Look-ups in named tables: a row name and a column name give one cell, copied from the table.

Led
         Kala  Govupo  Ros  Resasu  Rud  Vako  Sezos
Mubimor    -2     -25  -23     -52   62   -15     38
Muzek      13      20   -8     -31   39     5    -21
Dab        -7      61   16       7  -22    20    -89
Rez       -16     -36  -22     -31   14   -23     25

Rud of Muzek = 39
Ros of Dab = 16
Ros of Mubimor = -23
Sezos of Rez = 25
Resasu of Rez = -31
Govupo of Mubimor = -25

Table Lafazom
	Gopirol	Tamov	Gimepu	Neno	Sisatu	Nad	Ledoge	Kap	Redev	Meturo
Difupi	7573	3248	3409	3704	3338	5663	5038	3201	6411	4482
Girebit	4313	5407	3847	5837	5107	4814	4746	4882	5621	6281
Zoru	8502	5772	4286	2727	3749	2901	3858	4358	6492	4166
Zemo	2619	3130	4960	6647	7420	6085	5825	6020	6034	6912
Pezumas	4172	2763	4572	1941	5997	5112	7212	6858	5571	4593
Sol	3164	2806	3814	3367	6849	6712	5419	5539	7284	5739
Rer	2692	3064	6280	5444	6314	4810	7374	6441	5139	4717

Ledoge of Pezumas = 7212
Gimepu of Rer = 6280
Sisatu of Difupi = 3338
Gopirol of Rer = 2692
Meturo of Zoru = 4166
Gimepu of Zemo = 4960
Nad of Pezumas = 5112
Nad of Rer = 4810
Neno of Zemo = 6647
Redev of Zoru = 6492
Sisatu of Sol = 6849
Tamov of Girebit = 5407
Gopirol of Difupi = 7573
Meturo of Sol = 5739
Row with the largest Tamov: Zoru

Table Rabu
fields: Kabela, Zuv, Mef, Rukuro, Tez
Met: [49.201, 49.975, 44.608, 62.625, 76.057]
Lefo: [48.588, 46.739, 48.405, 59.829, 64.527]
Bukeg: [48.577, 82.435, 37.591, 93.962, 58.417]
Gom: [43.780, 75.548, 23.736, 73.076, 57.267]
Gevi: [46.497, 28.286, 35.259, 29.339, 87.731]
Tovepa: [48.577, 60.887, 51.817, 76.167, 25.130]
Nebu: [51.173, 15.661, 68.573, 40.539, 61.757]
Rekati: [48.577, 17.796, 64.706, 36.543, 49.187]
Kar: [48.577, 75.728, 44.608, 91.191, 43.550]
Limaton: [51.115, 22.358, 67.661, 47.742, 58.417]
Gira: [35.940, 60.022, 18.298, 49.856, 45.206]
Nukaz: [48.577, 49.975, 40.387, 59.829, 67.731]

Nebu, Kabela: 51.173
Gom, Zuv: 75.548
Gom, Kabela: 43.780
Gira, Tez: 45.206
Gom, Mef: 23.736
Lefo, Zuv: 46.739
Gira, Zuv: 60.022
Lefo, Tez: 64.527
Rekati, Tez: 49.187
Rekati, Rukuro: 36.543
Nebu, Rukuro: 40.539
Met, Mef: 44.608
Limaton, Mef: 67.661
Kar, Kabela: 48.577
Kar, Rukuro: 91.191
Nebu, Zuv: 15.661
Tovepa, Kabela: 48.577
Limaton, Zuv: 22.358
Lefo, Kabela: 48.588
Kar, Zuv: 75.728

Table Gon
,Vopez,Varobeg,Vofora,Kef,Rited
Pesuv,45592,52879,65504,50045,75019
Koded,79917,42879,82392,49338,62425
Kud,18122,81588,83030,50750,26315
Nuv,31484,40979,5841,38904,70172
Biguvi,16594,24789,302,51124,63415

Kef of Nuv: 38904
Varobeg of Kud: 81588
Rited of Pesuv: 75019
Kef of Koded: 49338
Vopez of Pesuv: 45592
Vopez of Nuv: 31484
Varobeg of Koded: 42879
Varobeg of Nuv: 40979
Kef of Kud: 50750
Rited of Nuv: 70172
Vofora of Pesuv: 65504
Vopez of Koded: 79917
Vopez of Kud: 18122
Varobeg of Pesuv: 52879
Vofora of Kud: 83030
Vopez of Biguvi: 16594

Bub =
|  | Muli | Lalat | Gose | Lofi | Lib | Nime | Musepi | Fefipe |
|---|---|---|---|---|---|---|---|---|
| Vasizi | 5.81 | 6.30 | 2.94 | 3.50 | 1.60 | 6.55 | 6.32 | 7.99 |
| Gis | 4.47 | 8.48 | 2.78 | 7.27 | 4.76 | 3.16 | 7.32 | 4.85 |
| Zage | 4.76 | 9.18 | 3.24 | 3.31 | 2.86 | 3.06 | 6.73 | 4.82 |

Zage, Gose => 3.24
Vasizi, Lofi => 3.50
Vasizi, Musepi => 6.32
Vasizi, Gose => 2.94
Zage, Muli => 4.76
Vasizi, Lalat => 6.30
Zage, Fefipe => 4.82
Gis, Fefipe => 4.85
Vasizi, Fefipe => 7.99
Gis, Gose => 2.78
Zage, Lofi => 3.31
Gis, Lofi => 7.27
Vasizi, Nime => 6.55
Gis, Lalat => 8.48
Gis, Lib => 4.76
Zage, Lib => 2.86
Zage, Nime => 3.06

